Each row has a name. Each question is about the rows just above it.

<48>: [103 148  53 164 106]
<73>: [102 122  83 142 101]
<122>: [ 91 110  82 139  92]
<5>: [115 141 118 117 124]
<142>: [159 138 197 105 170]
<72>: [123 104  99 103 104]
Shuffled <5> with one entry gone: [117 141 124 115], missing	[118]
Shuffled <122> with one entry gone: [139  91 110  92], missing	[82]
Which entry of <122> is missing from [ 91  82 139 110]?	[92]
<73> without one entry, shuffled: [102 142  83 122]. Gone:	[101]
Shuffled <73> with one entry gone: [142 122  83 101], missing	[102]
Shuffled <73> with one entry gone: [102  83 142 122], missing	[101]
Which entry of <73> is missing from [102 101 142 122]?	[83]

<45>: [ 68 161 170 198 128 204  78 174  97 116 160  66]
<80>: [ 93 151 164 130 163 185 121 152 147 149  59  85]
<42>: [138 104  87  77 107 151 179  85 164 139  90  79]
<75>: [159 104  87  77 107 151 187  85 164 114 188 135]
<75> without one entry, shuffled: [ 85 135 164  77 187 104 107 151 159 114  87]. Gone:	[188]
Shuffled <42> with one entry gone: [179  87 151  77 164  90  79  85 138 107 104], missing	[139]
<45> without one entry, shuffled: [204  78 170 198 160 174  97  68 128 116  66]. Gone:	[161]
Shuffled <80> with one entry gone: [149 164  93 152 130 151 121 185 147  59 163], missing	[85]

<182>: [198 205  81 206 103]
<174>: [216 174 119 205 127]
<115>: [ 57 101 138  63 138]
<140>: [168 132  77 180 138]
<153>: [136 124 172 142 120]
<11>: [158 157 130 162 105]
<27>: [112 163  64 113 120]
<86>: [176 171  71 191 112]
<25>: [208 130 114 195 173]
<182> without one entry, shuffled: [ 81 103 198 205]. Gone:	[206]
Shuffled <11> with one entry gone: [162 130 157 158], missing	[105]
Shuffled <11> with one entry gone: [158 105 130 162], missing	[157]
Which entry of <182> is missing from [198  81 103 205]?	[206]
Shuffled <27> with one entry gone: [ 64 112 120 163], missing	[113]
<25> without one entry, shuffled: [130 195 173 208]. Gone:	[114]

<157>: [121 196 165 155 129  91 133 138 123 175 127 125  99 151 127 153 103  94
 131 148  98 122 133 139 116 109 137 143 125  49 121 138 104 146 126 181
 170 167  93]
<81>: [126 134 144 140 102 125 145 123 122 150 138 193 118 109 104 113  99 121
 114 143 131 142 120 119 128 114  79 117 127 124 106  92 140 177 122 159
 143 150 118]
<156>: [121 196 165 155 129  91 133 138 123 175 127 125  99 151 127 153 103  94
 131 148  98 122 133 139 116 109 137 109 125 164 129 100 118  98 119 118
  97  84 154]
<55>: [130 172 162 134 102 131 133  91  99 111  80 179 114 148 120  88 144 127
 127 126 142 151 114 108 166 111 123 118 108 154 123 118  85 153 110 100
 123 104 104]
<155>: [131 157 146 166 145 114 136 169 133 173 138 123 144 135 120 162 115 103
 134 144 101 108 139 107 106 122 130 132 114  73 127 154 145 169 122 153
 155 150  99]
<162>: [130 172 162 134 102 131 133  91  99 111  80 179 114 131 120  88 144 127
 127 138 142 151 114 108 166 111 123 118 108  79 123 118  85 153 110 100
 145 104 104]
<87>: [126 159 109 136 134 114 104 106 108 121 110  72 121 163 149 137 166 135
 137 106 123 148 135 138 150 133 169 143 118 123 144 134 104  73  95 116
 129 108 150]
<57>: [130  80  95 104 133 161 135 102 115  97 142 152 151  63 119  95 133 197
 127 131 178 155 117 136 168 127  95 100 126 207 152  92 113 133 113  42
  92  68 139]
Which entry of <55> is missing from [104 172 123 127  88 179 134 100 111 118 148  85  91 133 151 131 153 123
 166  80 142 130 144 114 126 154 114  99 127 111 102 110 118 123 108 162
 108 104]?	[120]
Shuffled <155> with one entry gone: [169 157 130 150 146 133 134 122 162 139 145 108 169 144 103 114  73 114
 120 131 153 127 144 145 101 122 107 132 106 135  99 123 154 155 138 166
 173 115], missing	[136]

